Below are the code and all the weights of a small trained network. Each question names an input and a class and asks about switching units off, where a switched-off unit gives its printed mean instead of its output.

import numpy as np


def w(rows, s, z=0):
    codes = np.array(rows[::2]) - 128.0
    scale = np.full(codes.shape[1], s)
    scale[-1] = z or s
    return codes * scale


def norm(h):
    return h / np.sqrt((h * h).mean(-1, keepdims=True) + 1e-5)


def f(y):
    return np.maximum(y, 0)


def log_softmax(a):
    a = a - a.max(-1, keepdims=True)
    return a - np.log(np.exp(a).sum(-1, keepdims=True))


def net(x, mask):
    res = np.array(x, float).reshape(1, 8) / 4 @ E
    u = 0
    for l in range(3):
        y = f(norm(res) @ A[l][:, :-1].T + A[l][:, -1])
        res = res + np.where(mask[u : u + 13], y, B[l][:, -1]) @ B[l][:, :-1]
        u += 13
    return log_softmax(norm(res)[-1] @ U[:, :-1].T + U[:, -1])


A, B = {}, {}
E = w([
[130,123,137,133,104],'x0',
[12,136,176,121,129],'x1',
[130,130,128,128,128],'x2',
[128,129,129,130,129],'x3',
[158,89,255,116,200],'x4',
[141,229,152,25,94],'x5',
[129,130,129,131,127],'x6',
[127,129,127,127,133],'x7',
],0.014)
A[0] = w([
[7,143,154,124,138,147],'L0N1',
[114,165,126,136,149,95],'L0N2',
[74,145,115,128,94,45],'L0N3',
[156,92,215,101,175,154],'L0N4',
[136,235,116,67,91,116],'L0N5',
[85,174,126,81,131,70],'L0N6',
[72,102,210,111,141,77],'L0N7',
[170,94,165,129,84,64],'L0N8',
[32,153,168,148,118,145],'L0N9',
[187,105,145,114,155,62],'L0N10',
[85,107,33,159,127,95],'L0N11',
[158,121,203,69,150,49],'L0N12',
[169,176,207,8,131,1],'L0N13',
],0.015,0.0083)
B[0] = w([
[87,135,190,117,88,244],'L0N1',
[126,123,145,120,122,134],'L0N2',
[128,146,146,115,107,147],'L0N3',
[136,69,142,189,147,254],'L0N4',
[169,81,109,56,147,245],'L0N5',
[103,119,132,68,69,171],'L0N6',
[95,80,77,126,182,211],'L0N7',
[172,105,113,128,126,141],'L0N8',
[83,110,119,108,153,227],'L0N9',
[191,99,165,123,125,158],'L0N10',
[130,200,127,178,130,216],'L0N11',
[80,134,97,245,93,191],'L0N12',
[107,251,51,228,93,219],'L0N13',
],0.014,0.0088)
A[1] = w([
[105,196,85,140,91,124],'L1N1',
[45,138,199,181,90,58],'L1N2',
[136,144,150,4,146,4],'L1N3',
[123,146,139,185,138,96],'L1N4',
[151,154,135,153,112,37],'L1N5',
[163,87,121,119,155,3],'L1N6',
[76,113,108,70,147,96],'L1N7',
[167,204,144,167,150,22],'L1N8',
[97,125,119,178,103,126],'L1N9',
[66,147,196,139,127,164],'L1N10',
[173,92,59,162,113,57],'L1N11',
[103,163,184,164,82,41],'L1N12',
[60,118,207,57,97,183],'L1N13',
],0.014,0.0047)
B[1] = w([
[98,8,199,132,164,247],'L1N1',
[112,142,68,83,254,255],'L1N2',
[114,135,152,110,55,173],'L1N3',
[137,159,128,56,100,203],'L1N4',
[173,142,139,134,136,143],'L1N5',
[99,147,169,133,84,142],'L1N6',
[149,143,215,168,88,175],'L1N7',
[210,167,131,178,109,162],'L1N8',
[101,204,90,115,233,229],'L1N9',
[138,169,4,76,152,233],'L1N10',
[153,191,164,168,76,216],'L1N11',
[61,201,43,188,176,166],'L1N12',
[193,155,158,210,69,226],'L1N13',
],0.0094,0.0072)
A[2] = w([
[214,149,136,220,177,10],'L2N1',
[243,128,133,118,86,72],'L2N2',
[177,168,84,134,113,19],'L2N3',
[122,186,126,149,150,128],'L2N4',
[192,143,134,143,129,59],'L2N5',
[161,119,160,216,86,79],'L2N6',
[195,97,65,68,109,3],'L2N7',
[123,54,136,187,181,156],'L2N8',
[119,178,88,153,132,90],'L2N9',
[129,1,233,144,183,203],'L2N10',
[185,87,124,196,110,70],'L2N11',
[204,147,98,142,155,176],'L2N12',
[175,190,114,131,131,30],'L2N13',
],0.014,0.0039)
B[2] = w([
[130,168,201,143,59,254],'L2N1',
[97,126,51,118,229,228],'L2N2',
[177,156,87,147,142,188],'L2N3',
[157,156,159,138,178,204],'L2N4',
[38,128,99,124,143,178],'L2N5',
[145,140,220,201,99,216],'L2N6',
[178,79,92,118,205,177],'L2N7',
[150,96,96,41,76,244],'L2N8',
[123,148,191,108,173,214],'L2N9',
[132,12,92,78,102,236],'L2N10',
[99,154,196,103,90,215],'L2N11',
[183,116,177,98,109,228],'L2N12',
[179,146,98,145,130,177],'L2N13',
],0.011,0.0078)
U = w([
[192,203,176,194,110,240],'0',
[34,185,95,140,194,233],'1',
[199,143,53,55,154,133],'2',
[84,160,162,36,17,34],'3',
[166,22,215,151,70,63],'4',
[71,1,85,102,180,3],'5',
],0.023,0.0029)

Each question gives the input, the list of numbers given to net, and the class t.
The units are the neurons (one row each of A and B). Each row of codes is followed by its name. A weight is (code - 128) times the scale printed after its matrix; where a second scale follows, it is the last column's (A, B and U).
mask holds one flag per neuron, layer by layer. A switched-off neuron (its flag False) gives its mean, the last column of its row in B, instead of its output. The means were averaged over made-up inputs and are rounded, as every weight is.
A unit's drop is (log p(t) with every unit on - log p(t) with that unit switched off) / (log p(t) with every unit on - log p(t) with every unit switched off).
The circuit of an input: a set's keep is (log p(t) with only the set's units on - log p(t) with every unit switched off) / (log p(t) with every unit on - log p(t) with every unit switched off). Starting from the 12 units with the biggest drops (on a tie, the unit counted first), units are removed one at a time, each time the one whose removal leaves the highest keep (on an exact tie, the one counted first), for as long as the keep stays at least 0.8.
units of the circuit, in order: the units of the circuit, biggest drop first
unit that matters most: the unit with the biggest drop
k most important neurons: the k neurons with the biggest drops, biggest first
top k neurons in layer l: the k neurons of layer l with the biggest drops, biggest first
drop of u: that unit's drop, to one decimal
input [8,2,-2,1,-4,1,-4,8], class 3: top 2 neurons in layer 0 : L0N5, L0N4
input [-3,-5,-3,7,0,0,-5,-6], class 0: 4 most important neurons : L0N5, L1N1, L0N4, L1N10
input [1,7,-4,3,-8,1,1,5], class 3: units of the circuit, in order : L2N2
input [2,1,-7,-1,4,1,-4,-5], class 1: units of the circuit, in order : L0N13, L0N7
input [3,0,-7,-8,-4,7,3,3], class 2: 4 most important neurons : L0N5, L0N1, L2N7, L2N1
input [5,4,-7,-8,0,-6,-5,0], class 1: 2 most important neurons : L0N5, L1N1
input [4,0,3,1,-4,7,2,-6], class 2: 4 most important neurons : L0N5, L0N1, L2N7, L2N1
input [6,0,-3,-1,0,-2,-3,-8], class 0: 2 most important neurons : L0N1, L0N8
input [7,1,-2,3,2,-4,6,-5], class 5: 2 most important neurons : L0N5, L1N13
input [-8,4,6,-7,5,0,7,-3], class 5: top 2 neurons in layer 2 : L2N8, L2N10
input [-5,2,4,-6,-7,1,-5,-4], class 3: top 2 neurons in layer 0 : L0N5, L0N13
input [-2,-4,8,4,1,6,-6,-3], class 0: top 2 neurons in layer 0 : L0N13, L0N12
input [-6,2,5,-6,7,5,6,-3], class 1: drop of L0N13 : 0.5
input [-4,-3,-5,-4,2,0,-6,-3], class 4: unit that matters most : L0N4
input [3,1,8,1,3,8,-2,-6], class 1: top 3 neurons in layer 1 : L1N13, L1N1, L1N11
input [7,-1,2,6,1,-2,-4,6], class 4: drop of L0N13 : 2.9
input [6,2,0,3,5,6,-5,-3], class 1: drop of L2N6 : 0.0
input [5,-1,0,2,0,7,8,-6], class 2: drop of L0N11 : 0.1
input [5,-8,-4,0,2,-2,-8,8], class 4: top 2 neurons in layer 0 : L0N13, L0N11
